Below are the code and all the weights of a small trained network. Each question names an input and a class and asks about switching units off, where a switched-off unit gives its printed mean instead of its output.

import numpy as np


def w(rows, s, z=0):
    codes = np.array(rows[::2]) - 128.0
    scale = np.full(codes.shape[1], s)
    scale[-1] = z or s
    return codes * scale


def f(y):
    return y / 2 * (1 + np.tanh(0.7978845608 * (y + 0.044715 * y**3)))


def log_softmax(a):
    a = a - a.max(-1, keepdims=True)
    return a - np.log(np.exp(a).sum(-1, keepdims=True))


def net(x, mask):
    res = np.array(x, float).reshape(1, 4) / 4 @ E
    y = f(res @ A[0][:, :-1].T + A[0][:, -1])
    res = res + np.where(mask, y, B[0][:, -1]) @ B[0][:, :-1]
    return log_softmax(res[-1] @ U[:, :-1].T + U[:, -1])


A, B = {}, {}
E = w([
[138,104,101,210,71,121,212,178],'x0',
[188,186,9,100,137,173,145,109],'x1',
[156,231,195,159,216,115,163,84],'x2',
[3,117,159,110,159,188,85,175],'x3',
],0.011)
A[0] = w([
[77,122,104,108,126,233,43,169,178],'neuron 0',
[172,62,106,71,119,128,30,146,202],'neuron 1',
[30,87,136,45,111,85,101,134,242],'neuron 2',
[59,129,95,86,139,155,126,129,128],'neuron 3',
[99,68,57,79,129,149,166,59,186],'neuron 4',
[244,165,98,146,87,139,159,39,224],'neuron 5',
[239,166,46,141,84,133,164,119,243],'neuron 6',
[113,136,36,175,80,148,193,189,243],'neuron 7',
[164,163,156,123,66,105,196,176,238],'neuron 8',
[94,220,202,106,251,110,120,31,253],'neuron 9',
[55,178,191,204,127,117,86,164,255],'neuron 10',
[160,91,183,161,94,2,120,159,228],'neuron 11',
[63,89,148,90,79,180,121,120,119],'neuron 12',
],0.0094,0.0029)
B[0] = w([
[157,190,99,138,78,206,74,223,203],'neuron 0',
[192,135,88,77,52,100,125,123,180],'neuron 1',
[201,139,150,120,33,126,92,146,201],'neuron 2',
[168,106,113,96,109,178,65,229,164],'neuron 3',
[208,159,24,135,146,136,155,135,163],'neuron 4',
[226,148,163,122,250,61,136,48,203],'neuron 5',
[215,108,5,102,252,60,170,86,213],'neuron 6',
[80,84,54,195,174,190,201,97,206],'neuron 7',
[85,137,146,116,169,102,179,55,172],'neuron 8',
[86,163,223,11,182,183,137,100,248],'neuron 9',
[23,104,210,133,146,127,43,152,197],'neuron 10',
[102,65,189,123,114,2,95,76,189],'neuron 11',
[177,148,116,178,83,114,120,157,175],'neuron 12',
],0.0086,0.017)
U = w([
[65,177,245,60,200,188,135,85,251],'0',
[65,129,148,207,82,182,105,255,70],'1',
[75,105,69,162,198,204,207,135,60],'2',
[112,48,74,167,55,125,179,58,15],'3',
[222,138,93,116,229,62,157,55,158],'4',
[216,180,97,73,21,175,128,172,63],'5',
[77,18,217,161,80,18,108,103,86],'6',
],0.0088,0.0027)

Each question gives the input, the list of numbers given to net, and the class t.
The units are the neurons (one row each of A and B). Each row of codes is followed by its name. A weight is (code - 128) times the scale printed after its matrix; where a second scale follows, it is the last column's (A, B and U).
mask holds one flag per neuron, in row order. A switched-off neuron (its flag False) gives its mean, the last column of its row in B, instead of its output. The means were averaged over made-up inputs and are rounded, as every weight is.
A unit's drop is (log p(t) with every unit on - log p(t) with that unit switched off) / (log p(t) with every unit on - log p(t) with every unit switched off).
The circuit of an input: a set's keep is (log p(t) with only the set's units on - log p(t) with every unit switched off) / (log p(t) with every unit on - log p(t) with every unit switched off). Starting from the 12 units with the biggest drops (on a tie, the unit counted first), units are removed one at a time, each time the one whose removal leaves the highest keep (on an exact tie, the one counted first), for as long as the keep stays at least 0.8.
units of the circuit, in order: the units of the circuit, biggest drop first
most important unit: the unit with the biggest drop
top k neurons: the k neurons with the biggest drops, biggest first
drop of u: that unit's drop, to one decimal
input [4,8,-3,8], class 5: top 3 neurons -> [neuron 0; neuron 10; neuron 4]
input [-8,-3,5,-6], class 0: units of the circuit, in order -> [neuron 9]
input [2,-6,-8,8], class 1: top 2 neurons -> [neuron 10; neuron 6]
input [6,-3,0,4], class 6: units of the circuit, in order -> [neuron 9; neuron 10]
input [-3,7,2,8], class 5: top 2 neurons -> [neuron 0; neuron 3]
input [-7,-6,-5,-4], class 6: top 2 neurons -> [neuron 11; neuron 0]
input [5,1,-2,4], class 1: top 2 neurons -> [neuron 6; neuron 5]
input [0,-4,-5,2], class 5: top 3 neurons -> [neuron 2; neuron 1; neuron 7]
input [-6,-5,-3,7], class 1: top 4 neurons -> [neuron 10; neuron 6; neuron 5; neuron 4]
input [-6,1,0,5], class 5: top 2 neurons -> [neuron 0; neuron 2]
input [1,6,-1,8], class 5: top 2 neurons -> [neuron 10; neuron 4]
input [3,5,-4,3], class 2: top 2 neurons -> [neuron 7; neuron 2]
input [-7,4,5,-2], class 0: drop of neuron 9 -> 2.2
input [5,-7,6,-5], class 6: most important unit -> neuron 11
input [-5,-7,0,-6], class 6: drop of neuron 11 -> 0.4
input [-1,-6,-3,2], class 6: drop of neuron 3 -> 0.0
